Below is a small trained network, with its code and all its weights. Each question gives an input and a class and asks what happens when units are switched off, that is, made to give their printed mean instead of their output.

import numpy as np


def w(rows, s, z=0):
    codes = np.array(rows[::2]) - 128.0
    scale = np.full(codes.shape[1], s)
    scale[-1] = z or s
    return codes * scale


def f(y):
    return np.maximum(y, 0)


def log_softmax(a):
    a = a - a.max(-1, keepdims=True)
    return a - np.log(np.exp(a).sum(-1, keepdims=True))


def net(x, mask):
    res = np.array(x, float).reshape(1, 3) / 4 @ E
    y = f(res @ A[0][:, :-1].T + A[0][:, -1])
    res = res + np.where(mask, y, B[0][:, -1]) @ B[0][:, :-1]
    return log_softmax(res[-1] @ U[:, :-1].T + U[:, -1])


A, B = {}, {}
E = w([
[34,179,55,239,134,212,164,173,57,112,199,126],'x0',
[150,123,116,80,149,126,43,224,119,1,221,140],'x1',
[145,11,131,174,95,96,198,78,78,11,110,203],'x2',
],0.0083)
A[0] = w([
[166,120,102,93,193,137,49,178,102,45,199,120,157],'n0',
[94,155,154,169,137,97,173,93,148,158,90,125,255],'n1',
[234,57,184,63,106,49,87,102,207,148,80,156,119],'n2',
[111,117,143,170,116,127,155,76,144,195,95,102,76],'n3',
[97,134,139,145,124,145,208,109,146,215,74,130,80],'n4',
[137,28,116,162,34,85,196,97,72,31,71,197,5],'n5',
[133,132,110,70,156,101,55,174,108,73,189,164,35],'n6',
[115,207,114,89,168,149,94,136,173,169,121,49,40],'n7',
[125,121,124,75,140,106,62,165,119,63,179,99,73],'n8',
[109,128,124,162,124,118,194,71,138,192,88,101,59],'n9',
[27,178,3,254,140,209,161,162,20,132,195,134,61],'n10',
[147,119,133,107,186,124,91,199,164,84,192,146,67],'n11',
[118,141,151,150,119,130,211,78,120,193,61,93,33],'n12',
[128,174,135,97,143,164,91,164,162,166,126,51,248],'n13',
[126,189,100,118,198,176,116,145,176,181,175,74,153],'n14',
[107,219,124,101,148,130,75,152,168,201,127,63,35],'n15',
[216,110,215,21,126,39,87,99,206,147,107,131,49],'n16',
[136,48,128,177,109,108,190,91,68,75,141,228,183],'n17',
],0.0066,0.0081)
B[0] = w([
[136,101,107,102,80,103,151,74,154,179,190,199,220],'n0',
[158,103,142,166,84,134,117,145,182,148,158,212,211],'n1',
[91,199,170,159,158,95,153,177,178,81,110,122,222],'n2',
[134,116,87,64,98,103,145,106,153,136,162,144,159],'n3',
[136,104,83,93,93,99,157,91,148,141,137,163,170],'n4',
[156,91,61,62,164,180,66,127,66,80,60,1,185],'n5',
[132,108,19,26,96,92,168,65,151,141,143,120,168],'n6',
[158,101,88,96,144,148,101,124,102,102,81,63,172],'n7',
[127,121,82,67,72,94,156,74,131,174,148,141,172],'n8',
[137,122,66,47,80,112,164,91,142,155,148,143,162],'n9',
[55,215,167,115,158,58,193,172,194,72,77,86,249],'n10',
[145,122,67,75,85,94,149,68,143,152,139,153,169],'n11',
[120,117,34,20,73,83,159,73,142,156,149,103,162],'n12',
[171,72,174,191,134,181,84,163,116,115,97,158,236],'n13',
[164,92,142,135,158,162,107,159,111,95,112,126,207],'n14',
[179,76,39,51,196,179,59,102,46,88,47,9,180],'n15',
[66,181,139,138,157,90,186,178,181,78,92,71,206],'n16',
[189,88,151,148,168,185,61,171,79,104,83,128,216],'n17',
],0.0087,0.013)
U = w([
[161,88,103,121,185,192,65,135,93,105,91,76,91],'0',
[47,253,163,132,168,79,175,155,168,92,108,101,98],'1',
[129,111,57,102,36,96,150,81,147,169,157,164,107],'2',
[153,91,248,187,115,177,85,159,139,144,156,238,251],'3',
[98,148,156,153,139,124,125,107,101,162,154,114,97],'4',
],0.013,0.014)

Each question gives the input, the list of numbers given to net, and the class t.
The units are the neurons (one row each of A and B). Each row of codes is followed by its name. A weight is (code - 128) times the scale printed after its matrix; where a second scale follows, it is the last column's (A, B and U).
mask holds one flag per neuron, in row order. A switched-off neuron (its flag False) gives its mean, the last column of its row in B, instead of its output. The means were averaged over made-up inputs and are rounded, as every weight is.
A unit's drop is (log p(t) with every unit on - log p(t) with that unit switched off) / (log p(t) with every unit on - log p(t) with every unit switched off).
The circuit of an input: a set's keep is (log p(t) with only the set's units on - log p(t) with every unit switched off) / (log p(t) with every unit on - log p(t) with every unit switched off). Starting from the 12 units with the biggest drops (on a tie, the unit counted first), units are removed one at a time, each time the one whose removal leaves the highest keep (on an exact tie, the one counted first), for as long as the keep stays at least 0.8.
units of the circuit, in order: the units of the circuit, biggest drop first
most important unit: the unit with the biggest drop
top k neurons: the k neurons with the biggest drops, biggest first
drop when u is switched off: that unit's drop, to one decimal
input [-7,-7,2], class 1: top 3 neurons : n2, n16, n0
input [7,-8,-2], class 2: top 2 neurons : n12, n4
input [-6,5,-4], class 1: most important unit : n16
input [6,8,7], class 2: top 3 neurons : n0, n6, n8
input [8,-5,7], class 1: top 4 neurons : n10, n15, n13, n14
input [8,3,-8], class 0: top 3 neurons : n15, n14, n13
input [-6,-3,-7], class 0: top 3 neurons : n15, n10, n13
input [-4,-6,6], class 0: top 3 neurons : n5, n17, n0
input [-3,1,2], class 3: top 2 neurons : n10, n15
input [-1,-7,8], class 0: top 2 neurons : n5, n17
input [-5,6,2], class 2: top 2 neurons : n10, n0
input [7,-4,-7], class 0: drop when n2 is switched off : 0.5
input [4,7,-6], class 2: drop when n6 is switched off : 0.3
input [-7,3,4], class 1: drop when n2 is switched off : 0.1
input [1,-5,-6], class 0: units of the circuit, in order : n15
